Here is a tiny trained network, its code and every weight. The questions are about switching its units off for an input and a class, where a switched-off unit gives its printed mean instead of its output.

import numpy as np


def w(rows, s, z=0):
    codes = np.array(rows[::2]) - 128.0
    scale = np.full(codes.shape[1], s)
    scale[-1] = z or s
    return codes * scale


def f(y):
    return np.maximum(y, 0)


def log_softmax(a):
    a = a - a.max(-1, keepdims=True)
    return a - np.log(np.exp(a).sum(-1, keepdims=True))


def net(x, mask):
    res = np.array(x, float).reshape(1, 4) / 4 @ E
    y = f(res @ A[0][:, :-1].T + A[0][:, -1])
    res = res + np.where(mask, y, B[0][:, -1]) @ B[0][:, :-1]
    return log_softmax(res[-1] @ U[:, :-1].T + U[:, -1])


A, B = {}, {}
E = w([
[166,121,214,132,205,131,79,183,158],'x0',
[163,91,89,52,246,41,54,85,173],'x1',
[138,83,170,89,179,58,196,43,118],'x2',
[83,230,143,142,202,144,133,115,56],'x3',
],0.011)
A[0] = w([
[107,167,5,121,64,133,146,94,98,156],'n0',
[119,163,165,131,183,109,150,121,115,191],'n1',
[141,97,60,104,105,110,102,120,143,56],'n2',
[146,114,109,98,167,104,130,102,113,123],'n3',
[139,125,138,113,139,123,162,105,119,51],'n4',
[123,116,124,149,30,152,117,156,157,186],'n5',
[146,49,134,106,75,95,196,95,155,130],'n6',
[131,107,67,142,74,123,97,143,142,116],'n7',
[141,77,142,109,180,82,110,108,166,109],'n8',
[154,58,150,90,202,100,103,111,158,142],'n9',
[119,103,181,133,109,96,224,96,123,130],'n10',
[113,130,97,104,217,89,161,72,124,130],'n11',
[127,134,180,122,114,136,216,100,98,255],'n12',
],0.016,0.0032)
B[0] = w([
[112,132,2,226,170,65,138,143,114,222],'n0',
[162,99,195,139,121,133,144,90,79,183],'n1',
[87,148,162,189,141,122,162,130,113,179],'n2',
[138,83,145,82,189,164,124,108,115,188],'n3',
[122,126,146,156,196,105,143,116,113,154],'n4',
[166,133,68,108,61,99,114,133,16,225],'n5',
[59,146,213,200,81,150,150,164,150,227],'n6',
[134,107,95,62,127,150,134,126,187,184],'n7',
[155,133,82,72,129,99,83,121,211,227],'n8',
[158,147,78,136,69,71,109,80,223,250],'n9',
[124,144,157,170,210,180,142,128,36,205],'n10',
[157,116,132,23,171,199,129,149,52,221],'n11',
[130,137,162,166,141,131,97,181,28,208],'n12',
],0.017,0.02)
U = w([
[145,111,168,80,112,79,87,96,238,139],'0',
[79,111,98,136,193,73,143,117,202,60],'1',
[122,137,97,167,118,92,122,186,86,227],'2',
[77,75,149,110,102,139,169,155,136,31],'3',
[130,114,241,139,185,190,138,148,71,239],'4',
[212,63,72,2,139,108,80,112,124,3],'5',
],0.01,0.003)

Each question gives the input, the list of numbers given to net, and the class t.
The units are the neurons (one row each of A and B). Each row of codes is followed by its name. A weight is (code - 128) times the scale printed after its matrix; where a second scale follows, it is the last column's (A, B and U).
mask holds one flag per neuron, in row order. A switched-off neuron (its flag False) gives its mean, the last column of its row in B, instead of its output. The means were averaged over made-up inputs and are rounded, as every weight is.
A unit's drop is (log p(t) with every unit on - log p(t) with that unit switched off) / (log p(t) with every unit on - log p(t) with every unit switched off).
The circuit of an input: a set's keep is (log p(t) with only the set's units on - log p(t) with every unit switched off) / (log p(t) with every unit on - log p(t) with every unit switched off). Starting from the 12 units with the biggest drops (on a tie, the unit counted first), units are removed one at a time, each time the one whose removal leaves the highest keep (on an exact tie, the one counted first), for as long as the keep stays at least 0.8.
circuit, biggest first: the units of the circuit, biggest drop first
unit that matters most: the unit with the biggest drop
k most important neurons: the k neurons with the biggest drops, biggest first
drop of u: that unit's drop, to one decimal
input [0,-8,2,1], class 4: 4 most important neurons : [n9 n10 n8 n12]
input [7,-1,3,3], class 5: unit that matters most : n6
input [3,-3,5,-8], class 4: 3 most important neurons : [n0 n10 n6]
input [-6,8,-5,-1], class 1: 2 most important neurons : [n2 n0]
input [5,-2,-6,6], class 4: 2 most important neurons : [n9 n0]
input [3,-4,1,-3], class 4: 2 most important neurons : [n0 n9]
input [6,-4,-2,1], class 4: 3 most important neurons : [n0 n9 n8]
input [-5,8,-1,-4], class 0: 3 most important neurons : [n2 n5 n9]
input [8,0,-7,-2], class 5: 3 most important neurons : [n6 n0 n12]
input [-1,4,7,-6], class 0: 3 most important neurons : [n9 n6 n8]
input [2,2,8,-7], class 0: 3 most important neurons : [n9 n8 n6]
input [6,2,-1,3], class 5: 2 most important neurons : [n6 n2]
input [4,4,5,-3], class 0: 3 most important neurons : [n9 n5 n6]
input [-5,5,4,-6], class 1: unit that matters most : n2
input [-3,5,-3,6], class 5: 3 most important neurons : [n6 n10 n12]
input [6,2,-1,1], class 0: 2 most important neurons : [n5 n11]
input [-1,-7,3,6], class 4: drop of n9 : 0.0
input [-3,2,1,-5], class 1: drop of n12 : 0.2
input [6,7,-6,6], class 5: drop of n6 : 0.4
input [-7,3,1,-6], class 2: circuit, biggest first : [n0]
input [-6,5,0,5], class 5: drop of n6 : 0.4
